Moves between objects:
e: s749->s603, s976->s798, s932->s622, s553->s964, s640->s88, s761->s257, s958->s724, s372->s156, s333->s848, s325->s44, s711->s877, s90->s852, s890->s291, s74->s234, s299->s699, s739->s341, s562->s684, s906->s751, s251->s167, s367->s304, s382->s541, s605->s302, s257->s761, s30->s838, s866->s582, s452->s516, s9->s544, s302->s605, s877->s711, s840->s716, s580->s50, s582->s866, s964->s553, s574->s290, s724->s958, s603->s749, s967->s700, s439->s417, s622->s932, s592->s670, s203->s600, s37->s999, s798->s976, s223->s993, s79->s634, s780->s346, s845->s757, s691->s874, s634->s79, s523->s238, s757->s845, s290->s574, s781->s431, s772->s408, s355->s144, s270->s731, s50->s580, s156->s372, s51->s73, s459->s741, s671->s247, s44->s325, s676->s475, s892->s248, s700->s967, s346->s780, s632->s924, s475->s676, s740->s501, s144->s355, s797->s378, s98->s912, s408->s772, s541->s382, s54->s402, s2->s165, s247->s671, s444->s595, s843->s566, s304->s367, s751->s906, s874->s691, s431->s781, s238->s523, s248->s892, s576->s405, s405->s576, s684->s562, s668->s471, s234->s74, s595->s444, s417->s439, s848->s333, s544->s9, s999->s37, s501->s740, s378->s797, s566->s843, s600->s203, s104->s418, s75->s128, s278->s303, s699->s299, s88->s640, s418->s104, s73->s51, s128->s75, s716->s840, s924->s632, s731->s270, s670->s592, s912->s98, s838->s30, s471->s668, s212->s707, s516->s452, s707->s212, s165->s2, s569->s742, s742->s569, s993->s223, s402->s54, s741->s459, s167->s251, s341->s739, s291->s890, s303->s278, s852->s90
z: s749->s592, s976->s257, s932->s523, s553->s731, s640->s852, s761->s798, s958->s566, s372->s355, s333->s405, s325->s367, s711->s742, s90->s88, s890->s290, s74->s684, s299->s471, s739->s600, s562->s234, s906->s605, s251->s104, s367->s325, s382->s740, s605->s906, s257->s976, s30->s544, s866->s634, s452->s892, s9->s838, s302->s751, s877->s569, s840->s247, s580->s691, s582->s79, s964->s270, s574->s291, s724->s843, s603->s670, s967->s128, s439->s378, s622->s238, s592->s749, s203->s341, s37->s781, s798->s761, s223->s595, s79->s582, s780->s98, s845->s475, s691->s580, s634->s866, s523->s932, s757->s676, s290->s890, s781->s37, s772->s73, s355->s372, s270->s964, s50->s874, s156->s144, s51->s408, s459->s165, s671->s716, s44->s304, s676->s757, s892->s452, s700->s75, s346->s912, s632->s54, s475->s845, s740->s382, s144->s156, s797->s417, s98->s780, s408->s51, s541->s501, s54->s632, s2->s741, s247->s840, s444->s993, s843->s724, s304->s44, s751->s302, s874->s50, s431->s999, s238->s622, s248->s516, s576->s848, s405->s333, s684->s74, s668->s699, s234->s562, s595->s223, s417->s797, s848->s576, s544->s30, s999->s431, s501->s541, s378->s439, s566->s958, s600->s739, s104->s251, s75->s700, s278->s212, s699->s668, s88->s90, s418->s167, s73->s772, s128->s967, s716->s671, s924->s402, s731->s553, s670->s603, s912->s346, s838->s9, s471->s299, s212->s278, s516->s248, s707->s303, s165->s459, s569->s877, s742->s711, s993->s444, s402->s924, s741->s2, s167->s418, s341->s203, s291->s574, s303->s707, s852->s640
k: s749->s741, s976->s325, s932->s600, s553->s291, s640->s299, s761->s304, s958->s156, s372->s724, s333->s278, s325->s976, s711->s128, s90->s668, s890->s964, s74->s98, s299->s640, s739->s523, s562->s346, s906->s248, s251->s444, s367->s257, s382->s439, s605->s516, s257->s367, s30->s247, s866->s51, s452->s302, s9->s716, s302->s452, s877->s75, s840->s544, s580->s845, s582->s73, s964->s890, s574->s731, s724->s372, s603->s459, s967->s742, s439->s382, s622->s203, s592->s2, s203->s622, s37->s632, s798->s44, s223->s418, s79->s772, s780->s684, s845->s580, s691->s475, s634->s408, s523->s739, s757->s50, s290->s270, s781->s54, s772->s79, s355->s843, s270->s290, s50->s757, s156->s958, s51->s866, s459->s603, s671->s838, s44->s798, s676->s874, s892->s751, s700->s569, s346->s562, s632->s37, s475->s691, s740->s378, s144->s566, s797->s501, s98->s74, s408->s634, s541->s417, s54->s781, s2->s592, s247->s30, s444->s251, s843->s355, s304->s761, s751->s892, s874->s676, s431->s402, s238->s341, s248->s906, s576->s707, s405->s212, s684->s780, s668->s90, s234->s912, s595->s167, s417->s541, s848->s303, s544->s840, s999->s924, s501->s797, s378->s740, s566->s144, s600->s932, s104->s993, s75->s877, s278->s333, s699->s88, s88->s699, s418->s223, s73->s582, s128->s711, s716->s9, s924->s999, s731->s574, s670->s165, s912->s234, s838->s671, s471->s852, s212->s405, s516->s605, s707->s576, s165->s670, s569->s700, s742->s967, s993->s104, s402->s431, s741->s749, s167->s595, s341->s238, s291->s553, s303->s848, s852->s471
y: s749->s848, s976->s580, s932->s742, s553->s797, s640->s582, s761->s874, s958->s247, s372->s838, s333->s603, s325->s845, s711->s523, s90->s634, s890->s740, s74->s37, s299->s73, s739->s128, s562->s431, s906->s595, s251->s892, s367->s475, s382->s290, s605->s223, s257->s691, s30->s156, s866->s88, s452->s104, s9->s355, s302->s993, s877->s238, s840->s566, s580->s976, s582->s640, s964->s378, s574->s541, s724->s671, s603->s333, s967->s600, s439->s270, s622->s569, s592->s576, s203->s700, s37->s74, s798->s50, s223->s605, s79->s852, s780->s54, s845->s325, s691->s257, s634->s90, s523->s711, s757->s44, s290->s382, s781->s684, s772->s471, s355->s9, s270->s439, s50->s798, s156->s30, s51->s699, s459->s278, s671->s724, s44->s757, s676->s304, s892->s251, s700->s203, s346->s402, s632->s98, s475->s367, s740->s890, s144->s544, s797->s553, s98->s632, s408->s668, s541->s574, s54->s780, s2->s707, s247->s958, s444->s751, s843->s716, s304->s676, s751->s444, s874->s761, s431->s562, s238->s877, s248->s167, s576->s592, s405->s670, s684->s781, s668->s408, s234->s999, s595->s906, s417->s731, s848->s749, s544->s144, s999->s234, s501->s291, s378->s964, s566->s840, s600->s967, s104->s452, s75->s341, s278->s459, s699->s51, s88->s866, s418->s516, s73->s299, s128->s739, s716->s843, s924->s912, s731->s417, s670->s405, s912->s924, s838->s372, s471->s772, s212->s165, s516->s418, s707->s2, s165->s212, s569->s622, s742->s932, s993->s302, s402->s346, s741->s303, s167->s248, s341->s75, s291->s501, s303->s741, s852->s79
l: s749->s90, s976->s248, s932->s999, s553->s9, s640->s670, s761->s452, s958->s382, s372->s417, s333->s79, s325->s906, s711->s562, s90->s749, s890->s840, s74->s569, s299->s165, s739->s402, s562->s711, s906->s325, s251->s50, s367->s605, s382->s958, s605->s367, s257->s516, s30->s270, s866->s576, s452->s761, s9->s553, s302->s304, s877->s684, s840->s890, s580->s167, s582->s405, s964->s544, s574->s671, s724->s541, s603->s852, s967->s912, s439->s156, s622->s37, s592->s88, s203->s632, s37->s622, s798->s892, s223->s475, s79->s333, s780->s75, s845->s595, s691->s418, s634->s848, s523->s431, s757->s444, s290->s247, s781->s238, s772->s278, s355->s797, s270->s30, s50->s251, s156->s439, s51->s707, s459->s471, s671->s574, s44->s751, s676->s993, s892->s798, s700->s98, s346->s128, s632->s203, s475->s223, s740->s566, s144->s378, s797->s355, s98->s700, s408->s303, s541->s724, s54->s341, s2->s699, s247->s290, s444->s757, s843->s501, s304->s302, s751->s44, s874->s104, s431->s523, s238->s781, s248->s976, s576->s866, s405->s582, s684->s877, s668->s741, s234->s742, s595->s845, s417->s372, s848->s634, s544->s964, s999->s932, s501->s843, s378->s144, s566->s740, s600->s924, s104->s874, s75->s780, s278->s772, s699->s2, s88->s592, s418->s691, s73->s212, s128->s346, s716->s291, s924->s600, s731->s838, s670->s640, s912->s967, s838->s731, s471->s459, s212->s73, s516->s257, s707->s51, s165->s299, s569->s74, s742->s234, s993->s676, s402->s739, s741->s668, s167->s580, s341->s54, s291->s716, s303->s408, s852->s603
v: s749->s104, s976->s582, s932->s840, s553->s632, s640->s580, s761->s634, s958->s711, s372->s75, s333->s516, s325->s73, s711->s958, s90->s874, s890->s999, s74->s501, s299->s845, s739->s30, s562->s382, s906->s212, s251->s592, s367->s772, s382->s562, s605->s278, s257->s79, s30->s739, s866->s798, s452->s848, s9->s203, s302->s303, s877->s724, s840->s932, s580->s640, s582->s976, s964->s924, s574->s781, s724->s877, s603->s418, s967->s144, s439->s346, s622->s716, s592->s251, s203->s9, s37->s291, s798->s866, s223->s459, s79->s257, s780->s417, s845->s299, s691->s852, s634->s761, s523->s247, s757->s699, s290->s431, s781->s574, s772->s367, s355->s700, s270->s402, s50->s88, s156->s128, s51->s44, s459->s223, s671->s238, s44->s51, s676->s668, s892->s576, s700->s355, s346->s439, s632->s553, s475->s471, s740->s234, s144->s967, s797->s98, s98->s797, s408->s304, s541->s684, s54->s731, s2->s444, s247->s523, s444->s2, s843->s569, s304->s408, s751->s707, s874->s90, s431->s290, s238->s671, s248->s405, s576->s892, s405->s248, s684->s541, s668->s676, s234->s740, s595->s165, s417->s780, s848->s452, s544->s600, s999->s890, s501->s74, s378->s912, s566->s742, s600->s544, s104->s749, s75->s372, s278->s605, s699->s757, s88->s50, s418->s603, s73->s325, s128->s156, s716->s622, s924->s964, s731->s54, s670->s167, s912->s378, s838->s341, s471->s475, s212->s906, s516->s333, s707->s751, s165->s595, s569->s843, s742->s566, s993->s741, s402->s270, s741->s993, s167->s670, s341->s838, s291->s37, s303->s302, s852->s691
t: s749->s382, s976->s622, s932->s798, s553->s212, s640->s843, s761->s523, s958->s90, s372->s471, s333->s574, s325->s203, s711->s874, s90->s958, s890->s576, s74->s167, s299->s355, s739->s304, s562->s104, s906->s632, s251->s234, s367->s341, s382->s749, s605->s54, s257->s238, s30->s408, s866->s840, s452->s431, s9->s73, s302->s402, s877->s691, s840->s866, s580->s569, s582->s716, s964->s707, s574->s333, s724->s852, s603->s541, s967->s757, s439->s741, s622->s976, s592->s740, s203->s325, s37->s248, s798->s932, s223->s780, s79->s671, s780->s223, s845->s700, s691->s877, s634->s247, s523->s761, s757->s967, s290->s848, s781->s516, s772->s838, s355->s299, s270->s303, s50->s742, s156->s668, s51->s544, s459->s417, s671->s79, s44->s600, s676->s128, s892->s999, s700->s845, s346->s993, s632->s906, s475->s75, s740->s592, s144->s699, s797->s165, s98->s595, s408->s30, s541->s603, s54->s605, s2->s378, s247->s634, s444->s912, s843->s640, s304->s739, s751->s924, s874->s711, s431->s452, s238->s257, s248->s37, s576->s890, s405->s291, s684->s418, s668->s156, s234->s251, s595->s98, s417->s459, s848->s290, s544->s51, s999->s892, s501->s670, s378->s2, s566->s88, s600->s44, s104->s562, s75->s475, s278->s731, s699->s144, s88->s566, s418->s684, s73->s9, s128->s676, s716->s582, s924->s751, s731->s278, s670->s501, s912->s444, s838->s772, s471->s372, s212->s553, s516->s781, s707->s964, s165->s797, s569->s580, s742->s50, s993->s346, s402->s302, s741->s439, s167->s74, s341->s367, s291->s405, s303->s270, s852->s724

The rows follow the links: the fewer symbols apart two objects are, the more alike their rows tend to be.

Each row is also shifted at random along 7 hidden directions that mean nothing.

Some objects, each with a row of numbers:
s74: [ 38 -19  12 -22   8   6 -29  -8  26  -2  22 -21  17  -2 -13  18 -12 -21 -10  -7  19  18   6 -21   7  11   5  -2 -24  -5   4   4  -9   2 -22  -1 -29  -4 -15   0  20   4  -8  10  -6  -6   1]
s2: [ 19  11  20  14  11  10  13  -6  -8   1  19  12 -10  -6   3   9   7  19 -10  -4  27  -2   7  19   0  13  -6 -18 -17  31  18  10  -8  -6   4  -2  13  -1   8 -16  22  23  10  11 -18  15 -10]
s234: [  5  -7 -11 -10   7  -2   5   0  11  -2 -13  20  15  -1  -4   3   1   2 -19  11  12  12   7  -4  30   8  -4 -18  -6   7  18  -3  -5 -17  -2  -8 -14 -19 -22 -14   8 -12 -20  12 -30  16   8]
s304: [  9  33 -13  13  -8   5  10  -6 -17 -17 -13   3  -7 -19   4  -6   6  23  14 -15 -24 -14   5  10  -6  -8 -11  23   0 -11   4  -6  24  -3  23   0  30   0   1  10 -16  -8  18 -19  19   7 -16]
s749: [ -6 -29 -11  -5   8  -8  -5  15   8  -5  16  12   8  22   8   9  10   3 -37  10  13  -3  12 -20  -5  -6  11 -15 -15  -7   2  -5 -16  14  -3   5   8 -18  -9 -12  17  23  -8 -16 -26   4 -13]
s9: [-46 -16  18  -3 -12   0  -6  12   8   8  -7  -1  19  22 -21  -7   6  -4  -1   3  20  14   6 -33  -9 -13  -1   0   7   0  -9 -25 -13   6 -11   5   1  11  21  -2  -8 -11   3 -10  21 -15  13]
s302: [-15  39   3   0 -10   9  12  -4 -11 -12  23  14  -6   1   8   3   4  13  10 -22   3   1   6  19   5  19 -35 -10  -2  23  13  13  12   3  -1 -15   8   0  -5 -25  -3  -2  -2  -2  -9  18  -2]
s333: [  4  -8  -2  -7  -8  -4 -25   6  -3   0  23 -12   3  17   1  16 -21 -12 -16   3   0 -15   6 -22 -13  -4   7   9 -10 -11  -3  -2  -6  15  -7  23  -3 -11  11  19  16  18  -9   8  -8 -24   8]
s418: [  5   9 -15   5 -10  10 -11  -8   5  -1  10  -7   3  -6  19   5 -16 -17 -10   6   0  -2   7  11 -11   0  15   8 -17  -6   6   3  15   2 -11  15  -7 -13 -13  12   0   7   8   3  -3  -2  -7]
s553: [ 10 -17  13  15  13  -1  -4 -15  -7  23 -13 -13 -21  -5  16   9  -8   9  -4  20  10 -10   8  -1  16   1 -14  -3  -2  11   1   3   2  -7 -14  -2 -12  13   1   6 -16  11 -19  18 -14   3  13]
s291: [-30 -28   5  -7   2  -4 -12   7  15   4 -20   0   7   5  -6   1 -10 -14 -25  29   4  -4   8 -26   3  -6  10   6  11  -9   1 -11  -3  -5 -15  20 -17   2  10   6   8  15 -13   4 -14 -15  17]
s167: [-41  39 -10  34  -3  19   8  -4   9  14 -25  37 -15   9  17 -12   4 -13  -1  10 -10  11  -2   9  11  -7   9  -5   1  18  27 -22  22 -23  -2  24  20  -6   8  -9  -3  15  -5  22  -6  -1 -16]
s668: [ 24   2  -4  16  -6   6  19  13 -24  -5   6  17  -7  16   3  -6   9  24   0  -1  -1 -12 -11  10  -5  -9   6   0  -3  -7   8  -1   2  -4  15   0  34  -3   3  -2   4   0  23  -6  -5  12 -11]
s603: [-25 -17 -13   7  11   0   8 -16  -8  23 -15 -11 -25  -9  41   4 -14 -28  -7  44  -7 -17  -7  28   2  -5  24  -2  -6 -18   1  37  -9 -13  -1  -9 -26  -9 -21   1   4  21  -8  12 -11   0  -6]
s576: [ 29 -17   4 -26  13  -5 -20   6  -2 -19  20  -4  -1 -10  -4  24  10  -4  -9  -8   7 -18  10  -7  -4   0  11   5 -13 -11   6   7  -3  11   9  -5 -14  -4 -10  19  24  26  -1  -4  -4  -8   6]
s98: [ -1  -6  11  -9 -10  19  -4 -17  17  20  18  -8   8  -6   7  10 -15  -2   5  -9  10  13  -8  16  15  -1   5 -10 -19  21   2   6   8 -15 -20  -2 -15   9 -18   4  -1  -1   2  17   0   9  -4]
s840: [ 39 -20   9 -13  10  -9   0  -7  -4 -17  -4   5   5  -6 -17   2  15  10  -1   0   5 -10   9  -9   6   4  -1   8  15  -5  -4   6 -17  -2  11 -14  -7  -1   0  -8   9  -4  -9   7  -8  -9  16]
s212: [-43   4   8  17  -4  11   0 -10  -9   3  -8   6  -4   7   2  -9  -3  -4  -2  -2   7  -4  -7 -11 -14  -7  -3   9   2  31   7 -21   7   4   5  15  14   8  23  11  -7  18  16   9  22 -19  -8]
s924: [  1   0   7  -3   4  -6  -1  -9  -3 -13  -9   3  -1 -24   8  11   9  10   1   0   9   2  21   1  16  20 -16 -17  14  18  11  18  -4  -8  -5 -24 -23   3  -3 -10   1  -3 -24   7 -12  26   3]
s605: [ 28   7  15   7 -28  13 -18  -1 -18  -6  18 -19  -1   4  15  10 -18   9   6 -16  -1  -6  17  11  -3  11 -14   2 -19  -1   8  16   7  26   0   3   2   7  -5  -5 -19   1   1  -6  21  13   9]
s408: [-17   1  11 -16   9  -4   1  16  -7  -6  23   3  -4   8   2  -2  18   9  12 -13   0  -9  -3   0 -18  -2   7  13   8  -9 -17  -1  -8  -9   4  -3  -1   2   7  16   5   1   8 -20  -2   0  -5]
s144: [ -7  -2  25  -6   6   0  29  -1   1 -10  22  16   8 -11 -23  -4  18  16   3  -4  35  23  -9  13   7  11  -7 -27  10  35   2  23 -28 -23   1 -28   4  24  -1 -52  15 -10  18   6   2   4   3]
s90: [ 79 -16   5 -18   9  12 -10  34  -4  -7  24  -1   6  36   5  13   1  14 -26  -3  16   4   6 -15  -3   5   2 -10 -23 -11  -3  -7 -14   9  -4   4   7  -8 -23 -16  16   1  13  -7 -27   9   1]
s877: [  2  18 -10  15 -16 -10  17 -26   2   5 -13  -6 -10 -14   7 -20 -10  -3  23   3 -17  13 -11  25  -4   4   3   4  29   9   7  14   4  -1  11   1  -2  12  15 -23 -17 -21   0  14  16  -2   5]
s431: [-34  11  -9 -17  -8   1  18   9  -1  -6   8   7   7  -2 -19   1  14  16  -1  -5 -14  -8   1  22  17 -16 -16   0 -24  -9   6  -7  14  -5   4  -1  -5 -11 -26  14  -1  -6  -4  -3  14   0  -2]
s964: [ 33 -35  19   7   8  11  -8   9  -2   2 -21 -14 -11   1   9  11  27   3 -18  16  13 -17  19  -9  34  -3 -14 -20 -35  -9  -1  22 -13  -2   7 -13   3  -3 -17  -7 -19  14  -3 -28  12  19  15]
s741: [-34   8 -14   7  -1  10   1  10 -10   6  -4  15  -8  12  -1   2  12  10 -10   3  -3  -5  -6  -1   0 -15  -2  -3 -10  -1  -1  -8   8   6  -4  -2  23 -17  -1  10  14   7  12   1 -12   9 -13]
s544: [ 47 -19  -5  10  16 -11 -14  16  -7  -3 -26  -3   2  13  -2   1  18  12 -18  19  -6  -9  10 -33   6  -1 -16  -1  21 -23 -16 -10  -5  14   8  -2   5  -7  22   4 -14  -5 -16 -16  -6  15  22]
s707: [ -1  -9 -12   2  24  -4 -11  -4 -16   1 -30  -1 -25 -23  25  15   7  -1  -7  10  -9 -29  -5   5 -10  -2   5   7   7 -20 -16  10   6  -5   8 -12   4  -7   7  31  -1  23   2  -7  -8   8  -4]
s459: [ 45   6 -11  21  -3  -6  -2 -16 -19   4   6 -11 -11   2  19   4 -22  16 -15  10  12 -10 -13  14 -13   9   6   5   5  17  20  18   8   7   3   8  15   6   5  10   2  12  -2  24 -23   8  -8]
s223: [  0  32  -4  22 -21  31  -2   8  -6  11   4   2  -5  32  10  10  -5  13  -5 -12  -3  -2  -3   9  15 -12 -10  -2 -45  12  16 -25  30   8 -12  30  31  -5 -11   1 -23   2  19  -4  25   8 -13]
s676: [-32  13 -26  -7   9  -2  30 -10  -8   4   7   7   1 -21  11  -7   1   3  14   1  -6   7 -16  33  -4  -8  18   8   5 -12  -4   2   7 -20   5 -18   7  -7 -19  11   1 -16  23  -4   0   6 -27]
s341: [ 15 -28  -3  -1 -21   7   0   7   0   4  -9 -34   6   5  21   6 -18 -12 -12   1  -1  -2   6   0  14   0   4  17  -6 -27   0  13 -11 -11  -9  -6 -15  11 -11   2 -24 -16   9 -14  -3   7  10]
s838: [ 45  12  34   8 -18  -8  11 -14 -20  16   4 -24 -36 -15  21   6   5  23  34 -10 -16 -20 -13  47  15  16 -26  -9  -3  12  -9  30  -7  17  15  -8   9  32   7 -17 -25 -12  10  -8  33  -4  29]
s958: [ 26 -36  10 -30  -1   2   9  22  12  -3  36  -1  19  16 -30   9  -3  18 -29   8  22   6  -3 -13   0  -7  12   2 -30  -5  -2   1 -27  -7 -14  -4   3   5 -23  -1  33 -14  19  -2 -27  -7  -5]
s444: [ -7  13 -20  14  12  10   5 -11  -5  -9 -15  15  -2 -12  15  -3   1   0   5   1  -5  -7  -1  15   4  -8   2  -4  13   1   9  -8  21  -2   2  -4  15 -12   2  19   1   7  -1   7  -3  18 -22]

Start, symbols taken left to right, then the object you end at.
Answer with the object's name.
[ 19  -5  -9   7 -10   2   2 -17   9  14 -19  -5   7  -2  -3 -11  -9  -5   7   3   8  11  -3   1   6  -3  10  13   5  -5  -3  -2   3  -5 -10  -2  -4  11  -9   2  -9  -3  11   8   7   9  -5]
y v k z y k v: s75
[  2  13   9  -8  -4  23  21   4  -3 -14  11  30   2  -7  -7   1  16   4   3 -16  -6  -6   0   8   4 -13   3  13 -32 -10   7 -14   8 -27  13   2   3  -4 -28   9   2  -7  28 -16  23 -14 -11]
z v l v t: s431
[ 26 -23  -4 -16  -7 -17 -18 -18   9   6  -7 -24  10 -29 -12  -3 -13 -19   8   7 -18   2  -2  -3   1   2  17  31  17 -16  -1   7   0  -8  -8  -2 -37   2 -13  28   8 -13  -3   5  -3 -11   6]
y y k k e k y: s967
[ 12   9  -7   4   4  -3  -9 -11   6 -13  -6  11  -4 -21  17   4  14 -25   7  -6  -6   1   4   5  -6   4   0  -4  -2  -5   9  11  12  -1  16  -5   6 -18  -5  -5   8   8  -2   4  11   9  -8]
l l y l: s798
[ 11  19  -5  23   5  -2  10 -20 -14 -13 -25   7 -19 -21  31  -3   0  -6   8  -4  -6 -14  11   6   3  16 -21 -13  15  13   4  17  14  -4  18  -9   2  -6  -1  -8 -18   3  -5  -6  10  19  -6]
y z z l v e: s299
[-21 -13 -18   7  16 -10 -17 -15   1   2 -22 -12  -7 -23  41   3 -19 -38 -16  29  -5  -1  23  -6   1   8  19   7  20 -13  19  18  -4 -21  -3  -8 -43  -8  -3  -9   1  11 -17   7 -27   1  -8]
k e k l e: s976
[ 16   3   4   4  -1   2   2   1  -3  12   2  -2   4  12  -5  -5  -7  -6  -7  -3  -5  -9  -1 -18  -8   3   3  22   1   1   4 -24   4  -8   1  21   3   4  18   9   1  10   5   7  -2 -29   2]
y y z z k: s73
[ 49 -14 -10  -2 -14  -3 -13 -15  -2   3  23 -24   5  -6  22  12 -29 -16   9  -2   6   4   4  19 -10  18  21  12   6  -3   4  14 -13  -7  -6  -8 -11  10  -6   5   2  -5   4   4  -9  17  -7]
e l z z: s993
[ 43  -7  13  -7  12   9   8  22   9   2 -22   8  -2  16   1  -7  17   8 -15  20  -1   1  -1 -14  23   4  -6 -14 -18  -9   5   2 -20  -4  11 -16  10  -8 -16 -32   2 -10   3  -6  -5  13   8]
k z v z e e: s967
[  3  10  -8   7 -18  12  13   0  -7  -8  -2 -13  -9  -2  15  -4   3  -7   8  -4 -26 -15  -5  18   6 -15   1  22 -23 -23  -5   2  19 -15  14   9   2   5 -20   9 -20   1  23 -26  28 -11  -3]
y k t k z: s569
[ 52  38 -25  34 -10   4   0  -1  -2   1 -27   6 -16  23  28 -20 -13  -3   7   0 -29  -7  -4   1  -9  -6 -15  10  20   1   6 -25  28  18  14  25  33 -14  20   4 -16  -6   2  -3  11  -3  -2]
k e z v: s699
[-25  13  -6  -1  11  -9  31 -13 -15  14   8   4 -10 -20  -2 -13  -4  30   6  17  13   4 -14  27   3   8   5 -10  16  17   4  18 -17 -15   5 -25  -1  18  -3 -10  12 -10  -1  19 -24   6  -5]
t k t z l: s740
[-33   2 -14  -2   5   1   4  -7  -1   7 -19   5  -7 -25  12  -1  -6 -24  10   3 -21  -4   3   4   7   9  17  26  17 -25  -9  -9  10 -31  -4  -6 -23  -1  -7  15  -5  -1   1   3   2 -14 -22]
t k e l t y t: s912
